Here are made-up elements, facts about them, and rows of numbers that follow some of those facts. Name the element behind each unnamed row.

Some facts about the elements:
flostas: points at; vivum: refers to; buzam: is of sort; ragrok: belongs to class
j836 buzam:178 ragrok:382
j776 vivum:j121 j534 buzam:354 ragrok:665
j15 buzam:178 ragrok:996
j335 flostas:j349 buzam:178 ragrok:382
j130 buzam:535 ragrok:665
j632 flostas:j208 buzam:535 ragrok:382
j295 buzam:354 ragrok:315
j914 buzam:354 ragrok:665
j362 flostas:j167 buzam:535 ragrok:87
j853 buzam:535 ragrok:315
j48 buzam:178 ragrok:665
j243 flostas:j982 buzam:354 ragrok:87
j230 vivum:j816 j292 j689 j15 j122 j892 j968 buzam:354 ragrok:315
j540 vivum:j689 j352 j838 j121 j161 j287 buzam:178 ragrok:87
j745 flostas:j714 buzam:535 ragrok:996
j442 buzam:756 ragrok:315
j234 flostas:j6 buzam:756 ragrok:518
j730 flostas:j502 buzam:178 ragrok:665
j919 vivum:j239 j759 j349 j704 buzam:535 ragrok:315
j3 vivum:j564 j800 j617 buzam:189 ragrok:315
j91 vivum:j60 j76 buzam:756 ragrok:996
j67 vivum:j799 j10 j312 j746 buzam:189 ragrok:518
j84 buzam:189 ragrok:996
j759 buzam:178 ragrok:87
j721 flostas:j687 vivum:j232 j560 buzam:535 ragrok:315
j479 buzam:178 ragrok:315
j714 flostas:j945 buzam:178 ragrok:315
j761 buzam:178 ragrok:382
j245 buzam:178 ragrok:87
j364 vivum:j945 buzam:178 ragrok:996
j803 flostas:j321 vivum:j761 j883 buzam:354 ragrok:996
j687 flostas:j312 buzam:189 ragrok:315
j987 vivum:j853 j838 buzam:178 ragrok:382
j321 flostas:j290 vivum:j873 j335 buzam:178 ragrok:315
j555 flostas:j892 buzam:178 ragrok:315
j349 buzam:178 ragrok:382
j252 flostas:j579 buzam:354 ragrok:315
j584 buzam:354 ragrok:87
j915 buzam:178 ragrok:665
j968 buzam:178 ragrok:87
j658 flostas:j761 buzam:354 ragrok:315
j579 flostas:j745 vivum:j331 j480 j687 j574 buzam:756 ragrok:382
j338 flostas:j919 vivum:j437 j960 j234 j588 buzam:178 ragrok:315
j117 flostas:j32 buzam:178 ragrok:315
j32 flostas:j816 buzam:535 ragrok:315
j701 flostas:j803 buzam:178 ragrok:382
j19 flostas:j838 buzam:354 ragrok:315
j783 flostas:j10 buzam:756 ragrok:996
j369 flostas:j252 buzam:178 ragrok:87
j292 buzam:178 ragrok:315
j354 buzam:178 ragrok:996
j814 buzam:535 ragrok:315
j693 buzam:535 ragrok:996
j522 vivum:j730 j833 j287 buzam:756 ragrok:382
j822 flostas:j732 buzam:178 ragrok:665
j799 buzam:178 ragrok:315
j298 buzam:354 ragrok:315
j883 flostas:j354 buzam:354 ragrok:315
j675 vivum:j480 j734 j121 j534 j873 j883 j892 j431 buzam:354 ragrok:315
j617 flostas:j675 buzam:189 ragrok:382
j715 vivum:j421 j121 j575 buzam:535 ragrok:665
j199 vivum:j239 j871 j555 buzam:189 ragrok:315
j192 flostas:j887 vivum:j245 j783 j800 j574 j787 buzam:178 ragrok:665
j421 buzam:178 ragrok:315
j841 vivum:j331 j746 buzam:354 ragrok:996
j425 vivum:j954 j838 buzam:535 ragrok:315
j830 flostas:j335 vivum:j945 j800 j871 j335 buzam:178 ragrok:87
j979 flostas:j113 vivum:j799 buzam:178 ragrok:665
j172 flostas:j369 vivum:j245 j308 j312 buzam:354 ragrok:996
j873 buzam:178 ragrok:996
j49 flostas:j701 vivum:j480 j352 j479 buzam:535 ragrok:315
j528 vivum:j704 j883 j295 j968 buzam:535 ragrok:382
j287 buzam:189 ragrok:518
j311 buzam:178 ragrok:315
j409 flostas:j787 buzam:189 ragrok:382
j804 flostas:j234 buzam:354 ragrok:315
j652 flostas:j221 vivum:j745 j945 j81 buzam:535 ragrok:315
j884 flostas:j617 vivum:j437 j915 j204 buzam:189 ragrok:87
j787 buzam:189 ragrok:382
j367 flostas:j555 buzam:178 ragrok:518
j193 vivum:j130 j783 j534 j409 j746 buzam:178 ragrok:87
j962 buzam:178 ragrok:665
j437 buzam:535 ragrok:518
j215 vivum:j693 j362 j287 buzam:178 ragrok:315
j574 flostas:j738 buzam:178 ragrok:665
j431 buzam:756 ragrok:87
j746 buzam:354 ragrok:665
j890 buzam:178 ragrok:665
j478 vivum:j331 j822 j442 j81 buzam:178 ragrok:518
j113 vivum:j853 j701 j298 j362 j620 buzam:178 ragrok:87
j960 buzam:354 ragrok:665
j954 buzam:178 ragrok:996
j575 flostas:j584 buzam:178 ragrok:87
j502 vivum:j639 j130 j799 buzam:756 ragrok:315
j871 buzam:178 ragrok:665
j651 buzam:178 ragrok:665
j920 buzam:354 ragrok:665
j208 vivum:j252 j745 j367 j295 buzam:756 ragrok:665
j588 buzam:178 ragrok:665
j892 buzam:354 ragrok:518
j212 buzam:756 ragrok:315
j23 flostas:j60 buzam:178 ragrok:315
j982 flostas:j81 vivum:j588 buzam:178 ragrok:665
j560 flostas:j632 buzam:535 ragrok:87
j76 flostas:j652 buzam:535 ragrok:518
j122 buzam:756 ragrok:665
j689 buzam:756 ragrok:315
j827 vivum:j84 j212 buzam:178 ragrok:315
j887 vivum:j738 j76 buzam:178 ragrok:87
j352 flostas:j721 buzam:178 ragrok:665
j691 buzam:354 ragrok:315
j167 flostas:j23 buzam:354 ragrok:315
j945 flostas:j822 buzam:178 ragrok:518
j6 flostas:j425 vivum:j968 j812 buzam:756 ragrok:315
j833 buzam:178 ragrok:382
j704 buzam:189 ragrok:665
j239 buzam:178 ragrok:315
j204 flostas:j705 buzam:178 ragrok:315
j534 buzam:189 ragrok:315
j124 vivum:j651 j617 buzam:354 ragrok:315
j881 buzam:756 ragrok:665
j480 buzam:354 ragrok:87
j583 vivum:j954 j130 j658 j298 j771 buzam:535 ragrok:518
j961 vivum:j701 j783 j298 j349 j704 j117 buzam:189 ragrok:382
j121 buzam:756 ragrok:382
j794 vivum:j464 j437 j814 buzam:535 ragrok:87
j705 flostas:j243 vivum:j479 j920 j914 j290 j746 buzam:354 ragrok:87
j835 vivum:j816 j437 j799 j239 j962 buzam:354 ragrok:518
j738 buzam:354 ragrok:518
j838 buzam:189 ragrok:315
j81 flostas:j362 buzam:354 ragrok:315
j975 vivum:j464 j479 buzam:354 ragrok:518
j812 buzam:535 ragrok:315
j767 vivum:j658 j121 j335 j814 buzam:354 ragrok:996
j345 buzam:189 ragrok:87
j449 vivum:j352 j362 j746 buzam:178 ragrok:518
j639 buzam:178 ragrok:87
j946 vivum:j881 j298 j10 j651 j890 j691 j892 j23 buzam:354 ragrok:315
j511 buzam:756 ragrok:315
j800 buzam:178 ragrok:665
j898 flostas:j884 vivum:j822 j290 j651 j345 buzam:189 ragrok:518
j771 buzam:189 ragrok:315
j620 buzam:189 ragrok:518
j732 flostas:j367 buzam:354 ragrok:315
j564 flostas:j338 buzam:178 ragrok:382
j734 flostas:j292 buzam:178 ragrok:315
j60 flostas:j954 buzam:189 ragrok:87
j782 vivum:j783 j960 j804 buzam:535 ragrok:315
j290 flostas:j212 buzam:178 ragrok:382
j161 buzam:756 ragrok:665
j464 buzam:189 ragrok:315
j305 vivum:j480 j945 j890 j836 j81 buzam:189 ragrok:665
j232 buzam:189 ragrok:87
j221 flostas:j204 vivum:j881 buzam:354 ragrok:996
j198 flostas:j890 vivum:j15 j511 buzam:178 ragrok:665
j924 vivum:j10 j311 j442 buzam:178 ragrok:382
j312 flostas:j19 buzam:354 ragrok:518
j166 vivum:j60 buzam:178 ragrok:315
j264 vivum:j122 j883 j312 buzam:756 ragrok:87
j308 buzam:354 ragrok:665
j103 flostas:j658 vivum:j122 buzam:178 ragrok:665
j722 vivum:j60 j814 buzam:178 ragrok:87
j331 buzam:178 ragrok:665
j10 flostas:j759 buzam:178 ragrok:315
j816 flostas:j103 buzam:178 ragrok:665
j249 flostas:j449 vivum:j19 j689 j890 j574 j345 j117 j812 buzam:189 ragrok:665

Known rows:
[ -1   1  -4  14  17 -11  11   9  -1   4   2   4  10   3 -22   0  -4   2
 -15   2 -15  -2   6   8  10  -2  -2  -2   5   2  13   5   2   3 -10   6] : j689
[ -4  -2  14 -23 -16  34   0 -10  -9  10   1  23 -11 -21   9   5  17   5
  36  -8 -16   2  12 -11   8  16  -3  13  17 -21   6  -1  24  11  -1  11] : j243
[ -6 -12  12 -19 -12  26   4 -14 -10  19  -2  18  -7 -34   3  -2  11   7
  24 -12 -17   1   8 -16  12  12   4  11   8 -22  -3  -2  32  12  10  11] : j81
[  8 -10  16  11  22 -19 -10   9   4  -1 -16  -3   1  -3  -5  -2  -3   1
  -6  -3  -3   6  -2   0   1  -1   4  -4  -1  -1 -14   5  -5   3 -14  -2] : j287
[ 13   1  -3  15   8  -5 -12  -5 -10  18   5   6  -3 -20   9  -4 -15   7
 -20   3   5   2  10   0  10  -8  -2  -9 -15  -4 -10  -5   3  -2  21 -22] : j920
[-20   1 -30  -4  -7  11   6  -6  14  -1 -11 -11 -10  -8  13  -8  13 -13
  -4 -22  11 -23  -6   0 -15   0  -1   1  -5  11 -12   6  21   2   7   7] : j701
[  6 -16   7  16  27 -20 -13  -1  -2   4 -14  -4  -3  -4  -1  -3 -12 -13
 -15  -5   7   6   0   4  -6 -10  10  -9  -9  -6 -21   2  -1  -2   8 -19] : j704
[ 27   6  26  11 -27   2   9  14   0  12  -1  -6  -6  40  11  -1   3  -2
   6  37   9   9  19  12 -38   9  -9 -37  24 -10  22 -13  -4   7 -21  19] : j887
[  5  16   6   4  -9  -5   6  -3  -3 -10   8   8  10  12 -11   9  -2   3
  -1   9  -1  -5   0  10   2   1   1   5  -5  -4  15  -4 -16  -8  -6  -4] : j919
[ 13   1  -4  15   9  -5 -11  -4 -10  18   5   6  -3 -20   9  -3 -15   7
 -20   3   4   1  10   0   9  -9  -3  -9 -15  -4 -10  -4   3  -2  21 -22] : j914
[ 13  19  13 -11  -9   1  -8   9 -12   7   7   5   7   0  17  14 -15  18
   8  19  -8   8   3  -4  13  -2  -6  -4  -4  -2   8  -3 -22   5 -14 -12] : j767
[  7  -3  15  16  19 -17  -7  13   8  -5 -19  -7   2  -4  -3  -1   1   0
  -6  -5  -2   2   0   1  -2   2   3  -3  -4   2 -10   5  -3   2 -20   2] : j838
[-29   3 -18 -12 -20  16  11   3   2  -8  -1 -10   8   2  10  -6  16  -3
   6  -1   1 -13   2  -8 -10   7  -2  11  -3  14   3   4   5  -8   4  14] : j32
[-21 -18  -2 -13   5   3  -4  -5  -8 -10  -6 -14  -8  -2  16   3  -7 -34
  18  -5  14  12  -6  -2 -15  -3  18   6  -6  -1 -17   2   3  -4  15 -22] : j249
[-31   7 -12 -12 -22  15   7   7   4 -16  -7 -15   7   3  22   2  12 -13
  17   1   6  -9   1  -6 -16  10   2  13  -8  16   2   4  -3 -10  -6   3] : j321
[-15   5 -14  -5 -14  18   2  12   1   7  -3  -9  -2 -25  26 -10  12   8
   5  -3   1  -6  10 -17   3  12  -9   5  -6  19  -6   4  16   2   1  10] : j658
[  9   1   8  13   6 -14  -1   1   7   0  -6   4   7   0 -12  -4   3  12
 -10  -2  -4  -4  -2   2   5   1  -2  -1  -2  -1  -1  -1  -4  -1  -7   6] : j292
[ 12   5   8  11   8  -9  -6   5  11  -3  -7  11   2   5 -10  -5  11  17
  -5  -3  -7  -6   1   5   5   5 -12   1   9   2   3   2  -6  -1 -16  10] : j759
[-22 -22   9 -23 -14  21   5 -32 -16   6  -2  13  -2  -2   2   8  -4 -27
  26  -4  -3   2   1  -1 -14  -3  21  10   2 -35  -6  -9  16  -4  30 -14] : j982
[  6  16   7   4  -9  -4   7  -2  -3  -9   8   7  10  12 -11   9  -2   3
   0  10   0  -4   0  10   1   1   2   3  -5  -5  15  -5 -16  -7  -6  -4] : j782

Which element is each row?
No name comes twice in this set of rows, the named rows included.
[-17   2   7 -39 -21  26  -2  -3 -15   7   3   8   4 -14  24  11  -1   5
  34   6 -16   6   1 -18   9   5   2  13   3  -7   1   1   1   8  -1  -2]  j221
[-23   1  -3 -22 -23  19  14 -10  -6 -10   5   4   5   2   0   3  12  -8
  23  -1  -3  -5  -2  -3  -5   8   7  17   3  -4   8  -1   5  -5   6   7]  j652
[  6  -3 -10 -22 -17  10   8   2  -4  -3  28  -9 -18 -16   7 -12   2   7
  24   0  17  24 -14 -15  18  12  -2   5  12  24   3  -2   9  13  13   5]  j732
[ -9   1 -10   9  14  -7   7  -3 -15   0  11   3   8  11 -10  12 -22 -23
 -11  10  -2   2   7  17   0 -14   9  -2  -7  -7  10  -1  -8  -8  12 -28]  j208
[  9  11  13   6  -6  -6   1   0   1 -11   2   2   5  11  -6  11  -4   0
   4   8   2   2  -2   9  -2   2   4   3  -5  -6  11  -5 -16  -5 -11  -5]  j827
[ 11  24 -10   6  -6  -2   7 -14   1  -8  10   8  -6  12 -10  13  -7  -8
  -7  -4   9 -16  -6  22  -5  -7   4  -3  -8 -11  11  -4  -6  -2   1 -14]  j528
[-16 -19   8 -14 -11  14   9 -12   1   8 -12   7   2 -11  -4  -7  16  -1
  17 -11 -11  -5   1 -12  -5   8   6   8  10 -15  -6  -1  24   5   7  21]  j204
[ 21  20  10   7  -2   5 -10  10   0   2   7  12  -6  -8   7   5   3  18
   5   5  -4   3  10   3  13   9 -14  -1   3   1  12  -1  -6   3 -16  -2]  j584
[ -1  15   1   4   9  -2   7  12  -3 -11   9  11   5  17 -16  14  -1  -6
   7   8 -13   1   7  18   7   3  -5   5  13   1  26   5 -12  -1 -23  -3]  j264
[ -5 -15  -7 -10  10  79 -35   2  25 -18  27 -38 -23  24 -10  21  27   6
 -28 -18 -10  16  -2 -41   8 -17 -16  17  -1 -15  22   0   4 -24   9  70]  j560
[-28 -10  -7  -4   5   4  -1  18  11 -10 -24 -22   0 -11  19  -9  16 -12
   8 -13   2  -5   1 -14 -13  11   3   8  -4  20 -18  13  11  -1 -13  12]  j687
[  1  -5 -14 -16 -10   8   5   4   0   3  17  -7 -13 -25   8 -18   7  12
  14  -6  10  14  -8 -18  18  12  -6   6   8  25  -4   2  16  11  12   9]  j252
[-12   6  -3 -37 -20  18  -1   6 -12   1  10  -3   2  -9  26   5  -3   8
  28   9  -5  10  -5 -17  11   4  -3   9   3  12   1   2  -7   7  -1  -3]  j172
[-18  -1  -2 -17 -20  12   9  -2   0 -13   2  -7   1   4   8   1   8 -11
  24   0   5   2  -6  -4  -9  10   6  12   2   5   4  -1   1  -3   0   5]  j338
[-27  15 -13 -30 -22  23  -4  15  -8  -1  -1 -11   9 -10  42   7   1   6
  20  10  -6  -3   5 -18   2   5  -7  11  -9  20  -1   7  -9  -1  -8  -4]  j803

The same elements again, as new rows of numbers:
Some elements and their rows:
[  8   8 -14  23   5  38 -47   2  -3 -35 -27  24 -22] : j658
[ 25 -13  -6  -5 -13  32 -78   8 -12 -33 -31  19 -15] : j409
[ -1 -55 -12  -7   4  68  -2  13   6 -39  19   4   5] : j767
[  5 -37 -10 -39 -14  28 -64  -3  11 -34  -4  -2  -9] : j130
[ 12 -34  -6   1   0  16 -43   9   0 -41  42 -19 -12] : j161
[ -6 -21 -14  47  -8  41 -45  12 -19 -21  19  26 -23] : j167
[ -3 -32 -17 -29 -13  45 -34  -7   9 -27  24   0 -15] : j464
[-19 -36   1  16 -13  31   2   9   1 -36  27  -3  11] : j208
[-26   4 -12  19  -1  60 -36   8 -17 -32 -26  48  -3] : j721
[ 15 -32  -8 -26 -14  21 -43  -3  28 -32  20  -7 -15] : j892
[-19 -58 -12   1  -2  67 -27   3  35 -38  27  14   1] : j364
[-22 -33  -6 -16 -18  40 -13  14  -9 -30  11   3  12] : j835
[-12 -26 -15  -7  -7  46 -53  -2  35 -35  34   7 -12] : j292
[ 22  -8  -8 -12 -47  22 -82   2  21 -39  20  46 -41] : j945
[ -4 -35  -5 -19  -2  29 -34  12  -6 -39  22  -1  11] : j776
[ 20 -35  -9  52   6  60 -35  12  -2 -32   0  31 -18] : j221
[-17  -1  -9   9 -18  45 -32  13 -29 -26 -23  39  -9] : j884
[-13 -29 -12 -13 -17  33 -60  -2  44 -30  29   4 -12] : j968
[ -9 -29 -20 -33 -10  47 -40  -6  16 -27  17   1 -23] : j814
[-17 -27 -14 -15 -13  34 -57   5  28 -33  20   1 -11] : j639

Name these rows:
No name comes twice in this set of rows, the named rows included.
[ 16 -53  -9  -6   4  62 -10   5  15 -39  37   9   4]  j841
[  1 -31 -15 -24   7  50 -37   7  -2 -36  35   9  16]  j425
[ 21  -2 -13  22  -7  34 -45  -5  23 -29   6  29 -33]  j883
[ 16 -27 -13  64  -1  33 -63  -2  12 -15  37  23 -32]  j81
[  6 -11 -14   9 -17  37 -61   8 -19 -20 -13  20 -37]  j60
[ 15   4 -11  30   5  44 -35  -6  19 -34 -17  36 -20]  j19
[ 25 -24 -12  41  -4  50 -32   0  16 -39  -4  15 -50]  j783
[-15  -7 -15   8 -26  42 -62   2   7 -33  17  41 -32]  j555
[ -7 -31  -4   0  -9  28 -34  23 -13 -44  16 -19  11]  j522
[ 14 -38  -6 -10 -11  12 -56   8  13 -39  11 -25 -24]  j121
[ -9  -1 -12  12 -28  36 -68  14  -5 -38  -2  42 -24]  j369

